Table B holds the same points as the rows below and some others, measured another way and shuffled. Each row below is followed by which row of B it is.
B:
0: [-352 329 99 -79 -86 201 -16 -127 68 -183 -107 332 -256 286 332 99 -221 46 -95 -297 -290 88]
1: [-246 -147 120 -101 199 103 -161 81 97 -157 294 69 -322 35 341 -78 -108 175 193 -87 -234 278]
2: [-48 -55 -71 -84 252 76 -192 -49 90 240 -54 195 46 -73 -97 195 69 -52 -4 25 -21 -133]
3: [-6 313 -254 -182 -381 74 -8 -50 27 584 -521 163 247 180 -398 151 80 -257 17 102 151 -431]
4: [111 -218 180 152 8 -431 -100 -250 -143 -76 234 -395 58 -146 -151 110 -41 2 -30 220 148 -43]
5: [-234 442 -130 -45 -305 -187 129 -220 -116 106 -182 152 -128 294 -140 -8 -49 -111 -103 -29 119 -204]
6: [-272 111 154 -64 -449 86 -237 -12 -108 -152 -19 -295 -66 -20 -194 5 339 -59 -46 -47 89 -74]
7: [-199 293 68 40 -346 -123 28 -201 -103 -197 0 -55 -100 201 55 19 -115 -31 -93 -100 -41 -62]
8: [184 -291 -131 -147 304 -17 -88 84 164 467 53 215 74 -11 142 85 -315 74 293 195 -146 57]
9: [-136 -466 -9 -195 432 181 -192 353 306 -11 525 4 -297 -37 441 -263 -178 233 616 39 -334 367]
10: [-89 169 100 59 -297 -46 -91 -197 -34 -147 -64 -170 118 39 -109 146 27 -128 -105 -58 -11 -217]
11: [-525 450 108 -10 -183 -82 204 -233 44 -268 -122 -9 -422 410 48 -127 -74 -84 24 -181 8 -73]
12: [81 -307 43 134 329 -126 -68 -4 235 -401 630 -174 41 -58 414 -81 -393 87 361 -35 -370 69]
13: [-98 -131 177 -51 -512 -53 -228 92 -141 -156 222 -478 -40 -68 -42 -114 147 49 155 92 28 115]
14: [-382 168 188 -52 -536 -166 -38 -70 -194 -228 73 -414 -326 150 -130 -211 211 3 51 24 183 77]
15: [158 -157 21 -84 4 79 -236 -17 3 268 -42 166 171 -82 106 273 -174 61 -26 54 -171 33]
16: [-542 555 110 -119 -340 161 99 -210 45 -34 -502 76 -288 386 -162 54 130 -189 -111 -202 75 -206]
17: [24 -297 248 202 504 -335 57 -238 135 -436 550 -69 -211 45 578 29 -628 220 176 -23 -355 289]
18: [-203 282 -33 -199 83 264 28 -108 160 351 -472 568 -126 309 178 248 -278 -29 -52 -151 -210 -27]
19: [124 70 -133 -71 -397 -279 -2 -102 -157 445 -176 -118 166 74 -320 55 -21 -101 38 271 236 -213]
20: [-2 -42 218 189 -141 -241 -254 -261 -265 -411 382 -177 28 -181 92 189 -1 101 -300 -65 -57 67]
21: [-110 22 135 93 -62 -362 10 -269 -121 -81 84 -243 -125 35 -137 34 -14 -27 -51 122 164 -55]
22: [-135 -155 134 34 575 -41 -158 -199 107 -29 101 171 -158 -92 87 234 -48 47 -68 -33 -85 27]
23: [-117 107 153 135 -107 -304 -103 -349 -192 -98 -25 -245 -1 -68 -336 190 198 -114 -267 64 251 -218]
24: [-83 135 -119 -31 39 -21 -89 -97 -10 46 97 265 -18 61 80 93 -101 1 -49 -76 -107 -82]
25: [82 -416 183 91 34 -110 -325 41 -11 -300 554 -424 81 -285 104 -7 33 106 167 80 -123 115]
26: [-250 231 172 82 -125 -229 -41 -368 -174 -71 -170 -129 -137 58 -299 188 194 -114 -289 6 246 -179]
27: [118 -651 283 190 476 -305 -277 -59 37 -402 767 -439 -56 -347 251 16 -140 210 209 141 -154 263]
28: [-131 -91 125 -240 -474 258 -223 213 30 181 -138 -210 -35 54 3 -47 87 26 245 64 -69 123]
29: [-50 161 98 -36 -553 -163 -196 -171 -370 119 -111 -84 18 -15 -200 170 154 26 -312 74 182 1]
30: [-243 11 61 55 17 -152 -63 -100 50 -246 234 -314 -133 -9 -152 -108 167 -93 140 10 91 -153]
31: [-58 -541 146 -71 363 95 -356 232 122 -201 633 -137 -194 -233 379 -97 -47 269 351 27 -286 384]
32: [-118 216 150 3 -455 141 -284 -145 -178 -168 -83 10 103 -29 -11 262 122 -27 -320 -176 -99 -78]
33: [-100 123 246 -68 -138 240 -152 -168 19 13 -307 260 -7 133 273 374 -251 52 -216 -188 -291 105]
34: [8 381 -219 -38 -505 -152 142 -147 -38 251 -245 53 180 284 -172 21 -174 -193 30 46 55 -337]
35: [-103 162 -52 -157 103 45 144 -104 152 322 -262 454 -170 348 298 105 -493 54 114 -38 -217 86]
36: [104 -329 173 -22 425 4 -169 -114 152 201 -25 86 35 -96 140 300 -240 62 61 100 -158 75]
37: [154 -189 60 -91 179 42 -138 -74 77 367 -153 230 92 -6 157 302 -314 77 22 96 -176 82]
38: [-121 -82 211 -127 107 109 121 -21 297 104 -191 63 -221 316 412 36 -543 76 346 -6 -310 210]
39: [-108 -147 -14 -231 126 320 -272 171 176 308 -101 149 -15 -52 1 111 105 2 193 11 -116 12]
40: [-69 -109 125 40 457 -7 43 -135 249 -177 202 235 -176 159 532 100 -561 126 174 -121 -413 187]
41: [-399 198 10 95 169 -228 169 -183 134 -424 311 -129 -363 232 90 -239 -89 -64 198 -116 -27 -98]
42: [-134 295 98 41 -293 48 -20 -240 40 -96 -261 -46 123 151 -88 205 -56 -181 -122 -122 -62 -276]
43: [-128 184 178 93 -318 -49 -208 -247 -212 -301 71 -56 22 -26 12 221 63 -1 -331 -146 -52 -47]
44: [-242 194 123 -134 -34 154 -117 -192 9 302 -516 181 -89 103 -227 316 147 -118 -198 -25 104 -149]
45: [61 6 209 -60 -235 289 -202 -70 69 13 -208 163 179 64 320 360 -328 54 -98 -154 -387 85]
46: [16 26 -107 21 -230 -339 -119 -131 -230 150 144 -189 75 -91 -343 8 194 -65 -65 197 270 -189]
47: [-146 274 58 119 -407 -325 -128 -328 -363 -146 38 -177 2 -45 -330 136 268 -78 -392 16 269 -204]
48: [-407 77 207 -74 158 105 -52 -92 109 -177 -7 55 -391 155 166 12 -19 46 53 -142 -107 128]
49: [62 33 142 100 -134 -197 -106 -310 -107 44 -139 -134 175 -45 -190 313 -22 -99 -220 78 88 -198]
50: [-145 -223 111 -169 149 152 -33 152 277 73 72 -39 -221 149 315 -111 -278 99 459 36 -259 222]
51: [191 -157 202 -80 -571 -369 -28 -129 -289 438 -236 -349 55 61 -165 118 -192 70 10 392 223 148]
52: [16 137 -226 65 -14 -340 97 -175 -8 115 126 -38 84 88 -208 -50 -81 -142 98 128 129 -318]
53: [-40 94 107 54 -477 -175 -78 -112 -178 -232 201 -218 1 69 109 -8 -133 50 -33 -12 -78 49]
54: [-186 162 71 -170 -83 139 -18 -121 84 376 -506 163 -80 199 -121 208 -30 -100 -12 23 34 -100]
55: [-69 54 -100 -61 109 -156 -3 -119 -3 260 -25 157 -84 92 -67 55 -89 -14 40 94 61 -75]
56: [-217 170 148 67 47 16 5 -229 111 -271 -8 43 -108 160 176 134 -200 -39 -45 -175 -191 -67]
57: [-259 318 141 16 -656 -101 -167 -179 -347 -269 42 -159 -106 63 -97 41 201 9 -308 -111 84 -7]
58: [-22 64 -151 -157 22 29 12 11 86 328 -78 339 -42 187 168 42 -296 43 147 19 -156 21]
59: [-253 -126 9 -324 -98 377 -245 319 167 256 -67 32 -192 49 59 -110 152 53 358 5 -118 145]
60: [-327 185 57 -43 -52 -7 -39 -90 -34 -227 175 157 -327 180 261 -56 -123 107 -10 -170 -155 152]
61: [-62 -187 -54 -80 225 114 -43 150 301 -73 317 25 -73 86 358 -135 -309 65 451 -40 -344 85]
62: [-80 -10 99 15 -103 -71 -77 -68 -31 -221 267 6 -112 84 324 0 -272 131 54 -79 -238 171]
63: [-180 158 140 -107 -101 297 -132 -53 82 -56 -154 319 -87 172 359 214 -254 74 -77 -239 -357 127]
64: [0 37 188 119 -170 -248 -160 -338 -193 -7 -102 -230 123 -111 -312 304 145 -106 -300 96 206 -199]
65: [-406 536 54 -144 -304 238 65 -186 56 87 -527 324 -189 392 20 152 -65 -119 -157 -237 -87 -132]
66: [-54 221 251 33 -718 33 -271 -208 -307 -172 -161 -167 157 -20 -68 297 104 -15 -400 -105 -20 -42]
67: [-204 286 -137 -91 -87 -146 126 -127 -25 164 -78 238 -199 285 33 -47 -174 -18 29 -9 17 -58]
68: [-293 -186 87 -263 -65 212 -203 266 88 99 122 -68 -334 52 150 -194 95 151 354 34 -97 290]
69: [-373 484 161 -90 -620 21 -20 -228 -222 -24 -393 36 -215 287 -100 118 86 -55 -296 -128 93 -37]
70: [-224 491 119 48 -537 50 -112 -323 -188 -154 -316 37 83 128 -184 298 133 -168 -440 -209 35 -276]
71: [-209 82 161 6 -247 -40 -130 -132 -21 -116 -80 -330 -18 3 -253 57 232 -137 -20 11 130 -183]

[68 69 148 -1 7 68 -90 -79 -3 -114 154 -112 -21 10 16 -48 -96 45 -16 -46 -116 58 -111 75 -10 -70 27 8 46 31 -144 144 71 7] => 10
[-199 115 -45 49 262 -224 90 75 -124 -17 1 62 -43 -296 -20 65 -7 105 43 13 2 114 30 -23 225 -84 -10 17 -177 -161 -73 112 -100 -7] => 63
[-135 -9 -20 -62 128 183 -22 96 -183 43 -59 -26 -16 -122 -3 151 29 46 199 128 34 -6 -36 119 45 -54 78 -1 -36 17 -114 228 -124 -161] => 32
[-84 21 -31 -152 -12 -136 -70 -5 -227 -168 -243 295 -62 -99 128 146 -132 65 98 149 115 -82 -33 9 141 166 -131 171 -67 155 -235 243 -85 -37] => 27
[-41 105 93 -84 58 -289 -39 -122 -52 -247 3 135 -25 -74 21 -50 -73 147 -32 -84 -23 27 -21 -65 126 -16 -106 169 12 25 -115 75 42 93] => 48
[-251 90 122 -160 147 -275 97 -105 -115 -206 -21 199 -166 -160 -74 -96 -12 173 -56 -191 50 -10 16 -82 116 -42 -38 305 96 -27 -38 -100 -93 70] => 11
[-56 -20 -54 18 89 -115 33 -33 73 -36 -28 39 -197 -167 15 -16 -23 -60 -159 -179 79 169 146 -96 -18 22 24 9 -52 -271 -12 -256 -51 118] => 67
[-49 -53 66 -22 -24 221 22 -7 29 2 4 -25 -281 -52 27 -50 -129 -144 -158 -105 71 22 -16 31 -165 67 98 21 87 -89 -81 -231 -97 74] => 52
[2 181 -42 180 172 -490 -62 -73 1 -116 24 33 13 -251 82 37 -60 102 -44 -35 -146 309 61 -71 357 -96 -116 -125 -345 -253 -161 241 82 87] => 33
[-28 -187 -60 -145 -102 313 -105 22 10 8 -231 41 -133 92 89 106 10 -154 80 100 205 -123 35 24 -266 74 49 -27 136 34 -49 -185 -128 60] => 8
[35 108 104 128 -59 -172 -170 -93 59 -122 -73 3 -35 52 179 -36 -176 -44 13 175 -129 7 -176 15 107 -94 -130 -183 -147 41 -228 156 39 240] => 64
[-74 -96 40 -60 19 356 -53 23 -11 65 -21 -136 -125 20 -13 44 44 -77 82 10 45 -13 -17 104 -182 -81 152 -53 115 -40 -43 -62 -105 -41] => 24
[-148 30 -27 102 181 22 172 117 29 68 79 -21 -240 -261 -20 -47 -122 -110 -191 -86 79 86 17 -43 -29 10 84 -28 -69 -245 -10 -288 -146 126] => 34
[-60 -79 -18 -141 34 245 -180 14 -128 1 -140 -74 104 65 19 184 160 73 344 180 27 -55 -16 133 -46 -134 63 -53 50 99 -86 280 -61 -152] => 66
[-135 -20 49 -111 -33 -65 -71 -57 -36 -125 -215 165 -118 39 91 5 -55 -13 60 92 103 -139 -59 -33 -31 -8 -79 62 61 84 -104 -81 -106 172] => 54
[138 -84 -44 16 -9 108 -99 -60 159 -27 58 -141 -71 -11 25 11 26 -92 -101 -158 28 190 140 -34 -170 -8 76 -100 27 -225 -3 -181 67 70] => 58
[15 -33 213 -236 -105 293 -84 -93 -77 -187 56 -7 -62 156 -14 -60 -86 55 45 -31 28 -193 -160 94 -213 21 45 227 325 270 -114 20 0 -20] => 30
[-211 160 -35 69 299 -383 143 26 -113 -60 56 107 -119 -388 -52 7 -37 132 -86 -141 -19 219 84 -76 305 -52 -17 93 -213 -268 -67 47 -80 2] => 0
[161 70 131 -80 -40 -322 -200 -272 158 -336 83 -12 122 133 25 -119 52 167 -22 -169 -105 84 29 -120 -6 -142 -131 70 107 -7 -33 -4 226 208] => 38
[154 -142 24 -277 -66 405 -141 38 1 -148 42 -84 231 227 -16 81 83 66 229 122 153 -271 -67 38 -384 -2 37 121 375 282 42 -26 53 -16] => 28
[-227 -73 -42 -100 29 134 -33 51 -157 42 -279 130 -184 -78 73 140 -5 -58 140 145 135 -72 -5 69 3 26 33 10 -25 10 -134 38 -217 -30] => 47
[-35 -42 31 -29 -48 190 -39 24 -56 -11 -92 38 -185 -26 97 45 -157 -120 -22 78 64 -46 -76 69 -80 89 27 -16 11 32 -170 -10 -103 38] => 2
[29 -47 -22 8 -44 -4 -77 -63 84 -54 -84 28 -178 -34 96 6 -83 -117 -116 -67 61 93 66 -42 -80 56 -5 -52 -25 -143 -90 -163 -20 140] => 55
[301 -3 -75 162 -29 -76 -234 -69 241 -72 77 -201 141 54 134 49 -3 -70 -20 29 -99 220 66 -51 -59 -91 -53 -313 -145 -193 -63 38 203 179] => 29
[63 1 -138 107 49 -69 -64 48 0 9 -71 25 -82 -178 129 130 -105 -98 -56 49 32 187 84 -11 76 86 -23 -143 -230 -194 -150 67 -10 30] => 15
[-233 196 86 69 176 -498 0 -88 -37 -158 -86 143 -49 -151 46 -68 -37 142 36 52 -90 37 -77 -88 303 -205 -148 -8 -178 -76 -113 88 -51 233] => 17
[34 168 -62 165 190 -534 8 -55 79 -153 92 57 5 -269 53 -26 -78 88 -163 -130 -77 291 106 -159 262 -47 -125 -58 -270 -302 -74 11 99 182] => 69
[-36 23 98 -137 68 152 17 -18 -149 -99 121 -9 -100 -113 -63 15 -65 86 -14 -135 6 49 -22 85 -18 56 87 207 110 32 -115 112 -25 -167] => 12
[230 95 27 52 28 -7 -72 28 -4 -153 212 -67 112 -76 71 30 -203 39 -62 36 -72 73 -92 22 15 79 -56 -8 -56 44 -165 210 153 6] => 25
[102 25 88 2 32 115 -220 -81 44 -69 97 -242 180 116 5 39 114 96 221 78 -157 61 -73 97 -27 -254 39 -153 29 24 -73 265 113 -18] => 45
[121 -11 35 -9 63 141 -147 -29 81 -60 133 -226 165 68 -15 36 98 65 138 25 -72 54 -15 43 -111 -185 56 -115 67 -29 -4 99 99 12] => 57
[-30 -168 -22 -167 -147 226 -262 -92 -7 -34 -330 28 -51 199 123 143 118 -72 237 154 108 -90 39 66 -168 -51 4 -82 98 82 -100 37 -80 30] => 37
